Below is a small trained network, with its code and all its weights. Each question gives an input and a target symbol and asks what happens when units are switched off, that is, made to give their printed mean instead of their output.

import numpy as np


def w(rows, s, z=0):
    codes = np.array(rows[::2]) - 128.0
    scale = np.full(codes.shape[1], s)
    scale[-1] = z or s
    return codes * scale


def norm(h):
    return h / np.sqrt((h * h).mean(-1, keepdims=True) + 1e-5)


def f(y):
    return y / 2 * (1 + np.tanh(0.7978845608 * (y + 0.044715 * y**3)))


def softmax(a):
    e = np.exp(a - a.max(-1, keepdims=True))
    return e / e.sum(-1, keepdims=True)


def log_softmax(a):
    a = a - a.max(-1, keepdims=True)
    return a - np.log(np.exp(a).sum(-1, keepdims=True))


def net(x, mask):
    ids = ['Γαβδεζηπτφ'.index(c) for c in x.split()]
    T = len(ids)
    res = E[ids] + P[:T]
    u = 0
    for l in range(2):
        r = norm(res)
        for j in range(3):
            rows = slice(2 * j, 2 * j + 2)
            q, k, v = (r @ M[l][rows].T for M in (Q, K, V))
            z = softmax(np.where(np.tri(T) > 0, q @ k.T / 2**0.5, -1e9)) @ v
            o = O[l][rows]
            res = res + np.where(mask[u + j], z, o[:, -1]) @ o[:, :-1]
        u += 3
        y = f(norm(res) @ A[l][:, :-1].T + A[l][:, -1])
        res = res + np.where(mask[u : u + 8], y, B[l][:, -1]) @ B[l][:, :-1]
        u += 8
    return log_softmax(norm(res)[-1] @ U[:, :-1].T + U[:, -1])


Q, K, V, O, A, B = {}, {}, {}, {}, {}, {}
E = w([
[131,211,131,148],'Γ',
[132,219,130,147],'α',
[182,42,175,120],'β',
[141,208,143,182],'δ',
[79,105,169,112],'ε',
[169,130,112,161],'ζ',
[71,88,159,141],'η',
[102,124,135,249],'π',
[190,175,60,144],'τ',
[61,136,52,177],'φ',
],0.021)
P = w([
[31,172,209,171],'0',
[3,235,90,193],'1',
[10,221,79,180],'2',
[72,166,94,133],'3',
[49,152,86,107],'4',
[67,106,90,90],'5',
[91,101,79,93],'6',
[80,83,98,95],'7',
[127,80,97,84],'8',
],0.0048)
Q[0] = w([
[108,151,169,247],'L0H1',
[181,145,197,155],'L0H1',
[83,171,111,161],'L0H2',
[192,79,164,110],'L0H2',
[205,76,121,97],'L0H3',
[124,118,150,150],'L0H3',
],0.014)
K[0] = w([
[152,125,70,112],'L0H1',
[194,122,142,190],'L0H1',
[179,70,115,163],'L0H2',
[110,136,140,97],'L0H2',
[85,139,253,95],'L0H3',
[130,147,114,187],'L0H3',
],0.013)
V[0] = w([
[124,174,189,253],'L0H1',
[162,132,117,176],'L0H1',
[208,133,78,59],'L0H2',
[248,152,73,157],'L0H2',
[133,33,159,200],'L0H3',
[71,162,192,178],'L0H3',
],0.0066)
O[0] = w([
[60,198,210,56,255],'L0H1',
[176,244,141,138,165],'L0H1',
[139,75,28,217,39],'L0H2',
[185,122,232,187,127],'L0H2',
[91,205,174,158,148],'L0H3',
[2,157,221,199,200],'L0H3',
],0.0059,0.0047)
A[0] = w([
[141,113,125,124,105],'L0N1',
[193,66,197,141,189],'L0N2',
[114,141,63,151,57],'L0N3',
[137,198,168,209,251],'L0N4',
[75,98,161,42,166],'L0N5',
[141,128,103,83,206],'L0N6',
[101,180,114,112,143],'L0N7',
[190,169,144,2,203],'L0N8',
],0.012,0.0021)
B[0] = w([
[50,98,97,138,119],'L0N1',
[89,160,78,83,163],'L0N2',
[108,186,184,189,136],'L0N3',
[192,181,227,83,255],'L0N4',
[167,136,110,169,179],'L0N5',
[127,110,77,253,124],'L0N6',
[207,21,131,68,171],'L0N7',
[81,91,218,228,153],'L0N8',
],0.0072,0.01)
Q[1] = w([
[143,163,149,89],'L1H1',
[142,121,148,157],'L1H1',
[104,101,197,131],'L1H2',
[122,81,155,110],'L1H2',
[126,105,6,114],'L1H3',
[145,107,141,151],'L1H3',
],0.015)
K[1] = w([
[84,126,93,126],'L1H1',
[185,134,103,164],'L1H1',
[104,74,92,165],'L1H2',
[142,147,109,123],'L1H2',
[211,72,157,7],'L1H3',
[53,193,110,151],'L1H3',
],0.014)
V[1] = w([
[48,122,126,146],'L1H1',
[86,3,124,125],'L1H1',
[177,67,93,59],'L1H2',
[115,64,229,137],'L1H2',
[132,182,162,139],'L1H3',
[117,146,129,65],'L1H3',
],0.012)
O[1] = w([
[83,209,52,184,152],'L1H1',
[134,192,153,40,14],'L1H1',
[148,157,166,80,6],'L1H2',
[114,91,159,90,253],'L1H2',
[168,102,199,104,230],'L1H3',
[188,106,72,12,147],'L1H3',
],0.011,0.0079)
A[1] = w([
[36,200,231,61,247],'L1N1',
[119,166,163,217,235],'L1N2',
[199,132,146,253,129],'L1N3',
[69,98,162,157,183],'L1N4',
[122,128,184,152,71],'L1N5',
[90,17,98,112,189],'L1N6',
[109,241,179,66,2],'L1N7',
[77,209,2,188,236],'L1N8',
],0.0087,0.0021)
B[1] = w([
[121,176,70,160,253],'L1N1',
[207,14,185,150,233],'L1N2',
[121,116,44,53,226],'L1N3',
[118,143,69,36,204],'L1N4',
[35,152,67,94,178],'L1N5',
[119,151,4,168,189],'L1N6',
[104,148,73,93,162],'L1N7',
[253,147,116,255,159],'L1N8',
],0.0061,0.0065)
U = w([
[141,133,140,133,37],'Γ',
[146,131,158,131,2],'α',
[153,124,114,30,153],'β',
[139,141,155,126,190],'δ',
[92,172,102,115,220],'ε',
[154,130,137,136,33],'ζ',
[73,179,106,128,207],'η',
[45,137,205,191,157],'π',
[208,75,120,139,152],'τ',
[139,170,74,254,177],'φ',
],0.014,0.0045)

Each question gives the input, a string of symbols that net reads in full, and the target symbol t.
The units are the heads (2 rows each of Q, K, V and O) and the neurons (one row each of A and B). Each row of codes is followed by its name. A weight is (code - 128) times the scale printed after its matrix; where a second scale follows, it is the last column's (O, A, B and U).
mask holds one flag per unit, layer by layer, with each layer's heads first. A switched-off unit (its flag False) gives its mean, the last column of its rows in O or B, instead of its output. The means were averaged over made-up inputs and are rounded, as every weight is.
A unit's drop is (log p(t) with every unit on - log p(t) with that unit switched off) / (log p(t) with every unit on - log p(t) with every unit switched off).
The circuit of an input: a set's keep is (log p(t) with only the set's units on - log p(t) with every unit switched off) / (log p(t) with every unit on - log p(t) with every unit switched off). Starting from the 12 units with the biggest drops (on a tie, the unit counted first), units are removed one at a time, each time the one whose removal leaves the highest keep (on an exact tie, the one counted first), for as long as the keep stays at least 0.8.
circuit, biggest first: the units of the circuit, biggest drop first
top k neurons: the k neurons with the biggest drops, biggest first
top k neurons in layer l: the k neurons of layer l with the biggest drops, biggest first
heads that matter: for each layer, one digit per head in row order, 1 if its drop is at least 0.15 and else 0, layers parted by /
input δ δ τ δ, target τ: circuit, biggest first => L1H1, L0H3
input π β β, target π: heads that matter => 001 / 000
input Γ φ Γ η, target φ: circuit, biggest first => L1H2, L1H1
input π β τ τ α, target τ: circuit, biggest first => L0H3, L1H1
input β ε η, target η: circuit, biggest first => L1H1, L0N4, L1N1
input ε η ζ δ π η π η, target η: top 2 neurons => L0N4, L0N8
input α α φ α φ ε, target φ: heads that matter => 000 / 010
input ε α π β η β τ α, target τ: circuit, biggest first => L0H3, L0N7
input π β ζ ζ ε τ α ε, target τ: heads that matter => 101 / 100
input β β τ, target τ: top 3 neurons in layer 0 => L0N7, L0N6, L0N3
input α τ Γ, target τ: heads that matter => 000 / 100
input β Γ β Γ, target β: circuit, biggest first => L1H3, L0N7
input β τ τ Γ Γ, target τ: circuit, biggest first => L0H3, L1H1
input φ δ π π φ Γ, target φ: circuit, biggest first => L1H2
input η φ π φ ζ, target φ: circuit, biggest first => L1H1
input α β φ φ η α, target φ: heads that matter => 000 / 111
input α δ β τ η, target τ: heads that matter => 001 / 100
input ε Γ β, target ε: top 3 neurons in layer 0 => L0N4, L0N7, L0N2
input δ ε φ β, target φ: top 2 neurons in layer 0 => L0N4, L0N7
input β π π π α ε φ π β, target φ: heads that matter => 100 / 011
